[128 = 0]

j35_j651: 116 154 122 120 131 120 138 142 146 120 138 122 133 108 122 144 132 126 114 137 122 119 123 112 156 126 113 106 141 139 141
j35_j651: 108 153 133 135 147 123 154 121 159 108 127 157 132 137 125 142 131 147 131 163 113 87 105 109 106 138 127 109 120 123 111
j416_j988: 122 118 84 113 121 98 121 138 142 96 90 163 148 152 160 148 117 125 128 167 124 133 108 177 57 159 129 155 116 157 163
j919_j710: 100 173 139 137 141 146 144 141 139 104 140 110 128 105 85 129 122 140 86 98 109 107 153 117 192 79 125 101 118 111 100
j919_j710: 106 155 113 104 138 115 126 173 136 96 166 141 136 112 129 133 112 120 111 95 131 114 167 118 170 130 126 95 111 165 128
j416_j988: 183 154 112 143 102 145 104 132 154 61 75 201 145 81 105 113 131 136 139 121 159 173 144 161 165 81 174 130 124 133 104
j35_j651: 120 133 63 133 146 102 103 143 138 71 134 139 139 135 146 155 116 122 120 124 112 145 145 159 139 144 167 113 113 147 124
j591_j321: 116 122 140 200 126 156 121 209 90 120 145 100 172 204 89 155 96 37 123 116 142 70 152 134 57 155 152 122 113 233 33
j591_j321: 156 135 132 160 113 152 142 89 136 111 78 109 137 128 112 143 138 130 128 168 122 145 101 145 112 99 126 137 134 105 132
j591_j321: 159 130 124 154 146 116 113 155 137 110 155 161 142 113 113 140 125 110 145 134 144 111 143 116 138 135 165 111 117 157 93
j252_j406: 131 118 98 139 110 106 92 190 127 156 112 129 173 89 108 140 116 90 107 124 124 139 131 160 151 144 133 118 166 175 164
j252_j406: 82 134 126 155 122 141 137 131 136 141 73 126 149 152 101 129 121 134 98 145 90 103 96 160 87 125 126 138 145 113 114
j35_j651: 138 179 155 99 122 135 167 142 169 83 141 186 144 93 133 127 125 142 147 146 149 97 139 87 153 126 96 71 105 160 151
j416_j988: 109 132 119 108 153 94 116 155 127 171 186 87 119 77 114 138 132 128 94 102 111 123 145 103 209 124 114 109 151 118 160
j919_j710: 131 140 140 178 141 169 155 118 129 70 110 130 172 152 102 135 91 128 126 134 98 88 164 152 109 108 139 78 57 130 112
j35_j651: 132 105 103 114 139 87 117 129 129 143 133 130 119 141 152 148 136 123 131 161 131 131 102 140 81 157 128 168 135 136 148
j252_j406: 126 150 86 108 137 85 124 146 132 124 169 52 108 110 138 188 149 96 93 149 133 152 113 110 166 128 103 142 166 156 159
j252_j406: 117 137 138 181 160 133 136 126 149 107 98 173 143 146 78 131 119 151 110 154 100 73 116 152 82 101 171 147 97 97 58
j252_j406: 150 120 130 132 146 117 130 113 129 126 151 126 122 123 134 137 131 132 142 142 130 123 132 115 129 132 134 124 112 119 132
j416_j988: 115 121 98 124 117 122 103 127 126 125 112 140 112 151 150 124 141 124 139 118 135 159 108 138 115 150 155 148 161 133 100
j919_j710: 221 137 168 123 126 118 136 131 148 121 148 173 136 56 108 128 139 126 158 161 181 126 143 99 157 97 119 128 108 142 155
j416_j988: 130 113 163 155 115 169 145 86 99 154 109 75 107 174 119 120 139 122 134 131 129 133 107 121 90 112 118 158 136 100 93
j252_j406: 122 133 161 124 115 131 142 146 129 170 123 120 135 116 108 124 132 119 118 140 135 105 111 113 118 125 94 137 150 139 141
j416_j988: 94 114 156 171 124 163 132 147 90 182 135 52 147 155 90 125 112 94 103 98 99 101 139 125 133 127 114 107 142 133 106
j252_j406: 118 143 128 100 102 141 140 144 136 111 125 145 150 120 155 119 116 121 145 118 135 132 142 118 143 154 98 76 128 167 172
j35_j651: 100 119 140 136 120 151 149 134 114 123 102 120 159 165 125 121 97 123 116 127 105 98 140 159 76 135 104 119 92 140 146
j919_j710: 119 104 59 122 122 103 69 123 147 109 62 211 139 102 144 97 124 169 128 107 104 183 123 205 140 135 197 147 144 89 138
j35_j651: 123 106 95 121 114 130 109 154 99 98 114 113 155 154 145 128 93 101 113 98 124 148 171 187 104 135 128 135 90 166 158
j35_j651: 132 156 104 79 113 109 136 132 141 85 136 128 100 135 166 150 145 120 128 140 165 158 116 117 120 131 104 155 138 162 142
j35_j651: 116 159 146 99 123 109 152 174 140 138 145 116 136 106 110 149 127 109 94 146 143 95 125 112 126 117 74 140 134 170 159
j591_j321: 111 130 125 123 120 136 144 114 123 130 106 87 135 134 127 137 121 131 102 136 105 132 124 149 122 114 96 131 123 114 168
j35_j651: 104 135 152 97 102 127 150 170 107 165 125 69 138 131 113 138 117 93 80 127 138 111 130 137 104 114 52 163 138 170 178
j35_j651: 100 197 130 109 102 164 156 119 145 85 126 88 106 116 125 136 147 129 108 104 135 154 125 89 204 92 98 90 163 131 113
j416_j988: 146 128 132 108 138 119 128 148 133 110 153 160 155 84 128 114 101 139 130 106 127 116 181 134 170 122 121 86 80 138 177
j252_j406: 98 145 116 145 127 168 118 119 133 53 81 201 124 171 120 87 110 161 129 77 121 131 155 170 110 101 190 134 87 106 36
j919_j710: 167 104 80 157 133 106 87 117 143 95 83 188 141 122 132 133 130 137 147 153 128 161 114 181 101 133 196 157 125 116 111
j591_j321: 123 115 143 124 150 116 129 140 111 140 156 117 116 142 115 126 119 127 109 115 131 102 147 132 107 115 126 163 97 123 110
j919_j710: 138 132 149 95 140 108 134 157 133 130 159 162 133 96 122 115 115 137 121 117 145 101 160 121 138 118 109 131 93 142 154
j252_j406: 105 110 160 94 94 144 143 94 96 210 117 45 87 145 145 112 155 127 117 121 133 159 89 108 119 126 64 172 185 97 165
j591_j321: 178 131 168 123 140 121 130 114 129 144 166 141 84 108 114 121 159 134 148 134 177 128 122 80 139 100 137 170 132 112 83
j919_j710: 146 131 142 142 104 182 166 70 105 99 119 45 133 163 153 144 123 112 148 138 120 154 136 117 128 123 88 83 107 125 164
j416_j988: 148 128 142 99 142 117 139 111 134 122 160 144 115 104 145 118 128 151 142 125 138 126 149 107 151 123 115 116 98 112 157
j919_j710: 105 127 97 180 160 117 116 133 125 106 124 109 121 183 106 164 130 113 104 148 107 106 107 150 77 126 177 168 126 126 45
j591_j321: 98 92 136 150 124 174 126 96 91 130 114 118 131 195 150 92 105 135 154 85 102 129 149 146 94 152 150 104 98 106 97
j252_j406: 113 157 87 131 160 100 108 156 123 73 180 106 76 169 125 166 146 104 100 106 155 134 136 115 129 111 175 184 130 154 21
j591_j321: 98 117 93 156 143 120 115 128 137 112 89 150 149 153 121 135 113 141 112 141 87 115 115 177 89 139 162 135 118 112 113
j416_j988: 123 174 154 132 133 117 161 122 174 123 74 156 121 98 69 142 149 163 76 187 124 93 76 139 100 60 107 194 140 88 112
j591_j321: 87 104 117 163 132 169 140 80 102 121 95 77 142 187 138 121 104 142 122 114 67 128 134 165 101 135 133 99 99 84 131
j591_j321: 147 114 143 103 102 155 115 132 114 125 153 170 133 121 170 82 119 124 191 75 159 155 169 98 166 166 136 64 121 158 138
j252_j406: 150 169 154 127 158 94 149 177 151 121 192 130 118 101 91 170 142 102 110 161 164 73 127 73 136 109 112 144 124 174 94
j416_j988: 133 118 126 118 144 115 140 123 123 129 176 109 128 141 161 147 124 117 153 143 128 114 135 97 122 168 112 94 112 149 155
j591_j321: 134 125 151 94 106 156 140 75 119 146 136 113 95 119 167 94 146 155 164 102 138 170 128 90 174 132 105 99 145 90 156
j919_j710: 114 112 117 105 135 108 129 128 108 140 154 92 104 164 157 142 131 114 123 130 136 131 122 125 92 149 111 162 127 141 135
j416_j988: 110 125 146 134 121 151 126 119 117 145 121 128 111 147 122 103 134 136 132 102 129 130 124 119 127 123 139 136 142 110 86
j919_j710: 166 127 132 128 121 121 128 151 132 115 154 149 146 123 146 143 126 95 166 149 161 121 135 102 118 162 125 99 123 187 139
154 142 132 103 131 119 133 121 132 113 159 118 107 100 136 134 139 131 131 123 151 146 143 104 168 109 115 128 122 128 144 : j252_j406
154 104 155 150 147 115 116 137 130 180 146 153 141 88 98 114 128 135 140 135 124 101 130 114 144 130 144 120 130 109 129 : j35_j651
179 131 146 119 164 92 137 120 129 137 207 98 91 103 126 161 152 119 136 155 162 116 131 72 149 115 119 151 117 128 124 : j252_j406
98 127 118 110 134 106 135 143 140 129 111 152 139 138 133 130 117 141 109 145 112 103 117 152 85 140 113 147 116 132 150 : j416_j988
95 116 106 104 124 124 95 127 119 141 145 156 89 152 167 96 144 140 155 77 139 161 124 110 146 166 166 129 165 121 80 : j416_j988
189 117 161 156 106 181 138 63 105 109 115 102 102 155 137 116 147 122 177 130 162 169 126 108 120 104 141 136 120 106 89 : j416_j988
153 104 139 103 116 117 126 99 118 164 123 115 104 120 147 119 147 137 140 143 146 156 107 125 114 127 108 169 144 105 162 : j919_j710
137 120 146 143 147 117 131 124 142 158 138 152 134 108 113 125 134 142 140 150 119 99 113 109 129 136 137 117 133 109 125 : j35_j651
79 115 47 152 125 142 104 108 106 77 93 71 139 189 159 148 107 118 106 100 74 175 138 193 122 146 162 110 123 120 125 : j35_j651
175 108 109 131 105 148 98 92 107 105 120 125 104 137 160 113 144 121 171 103 160 202 138 132 148 128 164 135 139 122 109 : j416_j988
118 137 106 126 102 123 109 159 148 120 91 182 146 126 137 123 133 117 142 135 141 140 103 139 112 158 145 123 168 166 117 : j591_j321
151 113 71 127 144 93 91 119 141 107 144 150 127 104 160 143 135 134 152 133 123 167 129 135 164 158 174 106 138 124 145 : j35_j651
165 145 132 123 148 89 104 151 144 149 175 141 90 71 98 140 165 125 120 129 167 136 118 85 187 99 154 166 168 124 85 : j35_j651
164 130 128 159 136 131 133 119 129 103 133 117 131 139 119 155 133 109 140 158 140 124 123 123 109 121 142 134 115 140 105 : j919_j710
108 118 111 160 146 138 129 111 134 102 110 150 149 159 132 128 109 144 138 135 90 108 130 151 100 147 160 98 98 111 110 : j35_j651
104 152 165 164 146 164 167 108 155 105 111 175 150 145 104 114 114 161 142 145 96 65 124 110 109 125 137 73 93 102 88 : j35_j651
134 159 103 125 133 95 128 148 163 119 128 128 137 83 114 166 143 123 106 167 126 128 102 121 159 122 119 123 161 142 154 : j591_j321
125 143 122 153 121 146 121 122 143 117 98 145 141 109 107 120 131 139 126 122 113 138 123 136 161 113 152 103 146 110 110 : j919_j710
151 107 124 129 126 127 110 140 116 124 131 147 147 116 131 115 111 121 140 110 134 136 159 149 133 133 141 119 104 141 145 : j35_j651
154 131 114 141 128 114 128 147 132 119 116 100 163 91 101 158 114 109 95 152 117 128 140 161 143 102 110 128 115 142 182 : j416_j988
87 129 128 109 119 136 143 107 119 150 115 83 111 149 140 125 133 140 106 122 107 136 110 130 122 127 96 140 146 103 148 : j591_j321
96 180 126 118 137 119 158 114 164 117 135 111 94 130 126 159 163 142 111 164 125 115 76 81 141 121 109 130 172 116 101 : j35_j651
146 116 125 129 143 113 110 121 111 141 157 101 91 133 124 134 145 122 122 116 147 146 129 119 135 111 147 176 136 113 93 : j252_j406
142 162 116 146 139 111 119 140 150 134 162 98 110 86 105 164 162 110 120 143 138 139 104 79 201 117 142 112 187 134 98 : j416_j988

j206-j969: 85 102 135 111 109 213 150 144 119 127 161 125 193 88 98 114 138 105 141 137 102 91 106 115 145 120 100 131 105 97 102
j443-j135: 139 107 119 125 118 127 155 136 116 169 117 158 145 123 130 121 140 128 140 119 116 123 153 131 106 164 124 97 145 116 148
j699-j172: 152 136 136 126 123 127 132 106 103 117 110 151 120 129 123 95 126 128 129 137 116 154 118 164 115 159 114 118 131 117 129
j655-j185: 134 156 144 120 142 91 118 125 145 118 111 86 154 120 122 137 105 147 124 154 159 130 90 146 172 120 140 144 86 124 126
j443-j135: 144 143 138 130 149 140 116 116 112 113 131 123 129 127 136 130 116 134 128 142 126 152 139 144 140 137 143 152 129 126 105
j655-j185: 124 105 117 127 130 160 147 139 118 159 147 165 94 134 128 126 148 106 130 114 112 108 168 100 84 144 123 107 169 130 137
j443-j135: 129 166 119 119 122 86 96 113 152 96 123 107 72 119 113 157 124 135 89 150 153 114 108 111 139 125 113 149 118 162 125
j699-j172: 129 123 112 128 149 128 126 116 177 126 139 98 98 140 142 153 135 110 86 122 135 73 121 107 165 64 148 119 143 136 115
j541-j558: 97 146 138 107 83 50 137 157 150 144 94 115 142 109 79 119 122 147 141 144 173 108 58 119 116 156 82 104 66 133 189
j655-j185: 147 99 116 139 149 132 152 148 115 190 131 156 142 141 160 147 137 133 151 105 118 135 203 115 102 154 164 110 171 123 142
j443-j135: 156 155 176 124 196 177 129 122 84 127 143 136 106 146 131 95 101 117 150 161 135 169 144 156 117 156 160 157 135 107 100
j541-j558: 148 123 116 152 149 151 106 115 105 112 146 147 97 150 167 144 131 130 128 107 104 170 193 126 110 123 158 155 176 146 100
j443-j135: 137 138 122 116 135 69 141 139 159 170 109 125 91 134 119 145 130 130 112 135 163 91 125 108 118 141 130 98 130 140 168
j655-j185: 130 125 125 119 155 115 145 154 147 182 134 114 144 119 135 169 125 135 131 136 151 96 162 98 140 139 158 124 133 129 139
j443-j135: 151 111 157 129 180 146 169 149 110 192 125 142 154 154 145 100 117 121 168 127 136 136 154 146 114 147 171 102 141 91 146
j655-j185: 116 136 139 131 148 123 118 159 125 143 138 93 195 111 140 171 106 160 160 139 149 150 154 115 158 134 163 170 100 129 116
j541-j558: 149 135 131 138 144 99 123 123 128 132 114 125 120 148 147 129 119 140 132 123 137 151 138 142 129 127 150 128 134 132 135
j206-j969: 125 112 96 116 115 143 140 120 155 142 138 124 131 100 125 162 150 115 90 128 113 68 142 103 152 118 119 111 146 132 115
j825-j539: 129 135 107 105 112 100 138 120 164 143 118 117 111 100 106 154 141 122 85 146 140 65 110 109 149 134 106 104 123 137 138
j443-j135: 140 92 107 142 109 133 145 129 118 151 117 136 211 117 158 140 137 146 146 101 97 145 163 148 148 134 144 115 137 110 123
j206-j969: 135 98 119 135 176 109 159 150 184 196 131 103 126 166 164 155 132 115 121 102 152 70 151 100 152 67 187 88 153 119 152
j825-j539: 130 121 158 146 138 99 136 151 113 143 102 107 222 147 150 105 99 163 191 115 143 191 112 172 146 124 162 134 84 99 147
j699-j172: 136 119 139 151 193 156 119 138 137 136 155 100 135 166 178 152 112 127 142 110 133 144 172 120 153 70 201 157 150 126 100
j699-j172: 189 146 145 144 192 52 132 107 160 149 83 87 133 180 177 125 97 149 123 127 166 149 116 181 181 88 202 111 123 114 143
j206-j969: 77 77 91 147 72 139 125 132 179 96 140 103 168 134 140 135 154 115 113 71 100 86 89 106 159 23 109 107 120 131 128
j699-j172: 172 140 104 134 145 87 115 76 174 103 106 105 70 153 155 139 132 119 61 124 130 99 110 149 173 74 147 108 153 142 116
j825-j539: 114 128 128 121 116 67 140 158 157 166 105 102 174 119 121 150 120 153 144 129 164 111 108 117 145 131 133 112 91 127 167
j825-j539: 113 118 146 150 140 142 118 156 98 129 141 134 155 151 148 121 115 143 182 106 127 188 157 127 101 127 153 155 127 127 130
j541-j558: 86 127 123 126 115 168 110 161 107 124 170 138 127 102 114 164 134 130 147 130 123 134 171 74 96 151 115 171 133 151 112
j541-j558: 162 134 127 124 166 151 133 108 121 140 136 139 93 132 142 135 129 115 106 141 120 119 164 133 131 141 151 128 164 126 106
j541-j558: 129 133 137 118 136 119 139 132 138 142 121 115 143 123 119 125 122 129 128 141 142 112 109 133 144 129 131 120 111 117 135
j206-j969: 158 137 126 128 141 67 138 138 130 174 98 127 147 129 143 150 118 157 140 133 152 142 156 137 130 168 154 116 127 130 156
j206-j969: 125 134 151 154 140 99 109 134 123 103 117 122 107 181 147 94 110 136 159 104 144 185 105 148 106 92 146 137 118 133 148
j206-j969: 134 127 101 136 122 118 109 102 156 99 133 127 63 144 141 143 144 113 82 111 119 105 129 113 131 85 124 123 159 155 119
j655-j185: 113 121 139 153 105 170 100 126 76 74 142 147 159 133 139 101 122 140 169 108 93 210 138 152 104 132 118 170 123 127 101
j699-j172: 169 152 142 122 127 29 143 117 140 152 62 116 149 140 126 104 108 158 134 143 165 147 82 182 146 158 133 92 91 114 177
j655-j185: 165 159 151 117 144 81 134 95 139 116 87 118 95 147 115 83 112 125 107 154 152 128 64 180 145 130 122 101 106 113 146
j541-j558: 157 120 128 135 161 158 133 105 125 126 133 128 126 142 155 122 127 116 114 125 110 129 148 149 150 107 158 126 154 114 101
j825-j539: 148 133 103 109 128 176 127 84 134 105 144 132 99 92 119 145 147 102 65 153 96 78 137 126 160 131 109 129 156 130 79
j825-j539: 113 120 131 142 126 146 118 160 87 142 148 155 139 129 138 143 127 144 174 113 121 179 189 105 79 167 137 158 144 141 130
j206-j969: 106 138 176 170 160 141 85 125 119 46 143 122 40 229 150 49 104 105 161 88 139 205 73 150 82 27 146 155 127 138 131
j825-j539: 138 128 150 137 127 95 137 137 112 139 99 129 168 147 135 95 111 148 168 121 139 174 108 166 122 141 138 117 103 109 155
j541-j558: 132 122 131 117 121 130 148 114 144 129 114 120 144 123 115 102 131 115 113 134 125 96 83 150 153 112 114 98 112 105 133
j825-j539: 116 127 124 134 132 159 113 129 117 111 155 152 62 144 127 126 139 108 122 118 117 131 153 99 86 122 120 140 162 149 119
j699-j172: 119 115 155 118 157 185 156 143 116 152 147 133 147 130 117 98 124 104 149 138 125 111 122 130 124 127 136 119 125 95 122
j699-j172: 179 152 153 136 138 59 132 114 99 138 71 137 153 148 141 91 101 164 159 138 146 201 114 199 124 179 144 116 107 111 158
j443-j135: 124 165 164 121 172 141 109 126 129 100 144 107 69 148 114 112 106 113 124 156 158 133 99 124 126 108 138 158 115 134 115
j655-j185: 134 117 124 124 126 146 143 121 121 138 131 162 78 141 120 102 144 102 117 121 115 110 133 123 91 138 111 99 159 126 139
110 96 104 138 85 140 132 130 129 120 129 135 178 115 135 131 145 133 134 99 97 128 131 128 134 113 112 118 128 124 126 : j443-j135
125 108 107 146 106 130 119 125 125 117 129 132 159 127 151 143 137 140 133 101 104 148 152 130 134 114 133 134 139 134 119 : j655-j185
140 156 142 128 149 155 103 102 107 83 143 144 42 145 120 105 124 107 108 145 124 147 125 132 101 130 118 152 150 143 104 : j206-j969
172 132 118 125 140 65 146 104 161 156 86 118 118 144 143 126 127 133 99 129 144 104 111 157 156 122 145 83 133 121 153 : j655-j185
126 129 124 128 141 89 131 138 168 147 120 95 135 137 137 153 123 135 118 125 155 99 116 115 158 94 150 118 116 132 143 : j699-j172
133 134 121 112 111 74 144 130 156 155 98 112 150 110 112 138 128 140 115 142 151 94 97 132 151 142 116 99 102 124 157 : j825-j539
190 175 144 150 175 23 99 113 119 132 85 137 36 192 164 126 100 159 134 128 173 205 156 157 91 156 174 135 152 161 165 : j206-j969
114 134 106 138 83 137 91 95 128 51 135 136 82 126 120 120 143 119 95 115 100 139 102 129 120 100 85 145 135 155 106 : j206-j969
148 140 133 116 141 116 140 127 116 155 120 150 95 126 118 123 129 125 124 145 138 123 144 128 103 174 125 115 142 129 143 : j443-j135
99 112 145 111 118 211 151 144 93 135 158 160 140 105 93 93 139 99 149 140 104 113 125 117 94 159 94 125 128 103 117 : j699-j172
108 93 111 132 109 91 156 156 170 174 115 118 160 140 136 137 141 129 137 94 140 87 117 108 133 93 134 82 122 122 172 : j443-j135
120 129 107 116 109 118 130 143 126 153 135 145 115 98 113 166 142 134 120 136 130 107 165 90 105 173 110 129 141 149 137 : j825-j539
147 128 119 148 93 105 107 87 121 68 98 129 141 142 144 94 127 140 119 107 102 175 90 184 146 103 113 126 119 126 119 : j655-j185
118 131 133 136 115 112 118 150 104 132 125 135 158 123 130 136 120 154 164 123 133 173 148 126 107 160 129 149 115 135 139 : j699-j172
114 123 117 127 147 178 115 115 155 101 164 99 115 122 136 156 134 106 92 130 116 85 130 103 168 68 141 149 140 134 83 : j825-j539
125 130 133 129 121 97 133 141 129 142 114 131 130 136 124 121 124 137 143 124 143 137 119 130 113 139 125 117 117 129 155 : j825-j539
125 120 142 119 154 151 150 135 142 150 136 116 135 134 124 116 125 109 127 135 136 94 113 126 143 107 141 112 124 107 128 : j699-j172
127 124 127 128 144 154 125 117 147 112 139 94 161 121 140 140 123 123 112 132 122 109 116 135 181 84 147 141 118 116 95 : j825-j539
145 165 116 122 132 73 101 111 151 111 114 103 92 117 127 169 120 146 91 150 154 121 125 121 152 133 131 147 121 159 124 : j443-j135
151 140 163 115 215 165 153 140 124 178 149 129 81 154 133 119 113 100 133 155 154 104 157 117 117 136 176 124 154 110 123 : j206-j969
135 109 111 111 106 186 151 88 132 110 134 153 104 110 107 92 157 83 80 133 85 70 99 142 136 117 86 88 151 107 106 : j541-j558
148 126 155 137 186 136 141 134 130 153 128 108 148 160 156 117 107 127 149 127 143 141 136 149 150 102 182 128 129 104 124 : j699-j172
149 140 114 147 133 68 103 119 145 117 108 108 122 146 160 160 119 157 120 114 143 156 144 135 146 110 156 142 131 152 133 : j699-j172
125 135 107 111 103 97 135 136 135 155 121 148 93 104 104 153 144 129 109 139 138 95 143 96 100 175 98 110 139 149 153 : j825-j539
143 125 113 143 157 105 118 113 168 124 131 119 49 176 158 140 135 110 93 104 138 104 138 111 128 66 157 113 168 150 133 : j206-j969
145 132 157 138 136 93 138 118 130 119 91 117 147 165 135 69 109 134 150 120 142 160 68 185 139 104 137 103 98 101 154 : j825-j539
179 185 107 99 138 16 120 111 154 166 88 132 32 109 109 182 127 149 70 175 180 93 149 108 117 208 121 112 144 173 164 : j443-j135
101 118 113 142 93 148 102 127 122 83 143 120 161 114 134 142 133 138 133 110 104 151 128 123 139 104 114 159 118 140 103 : j655-j185
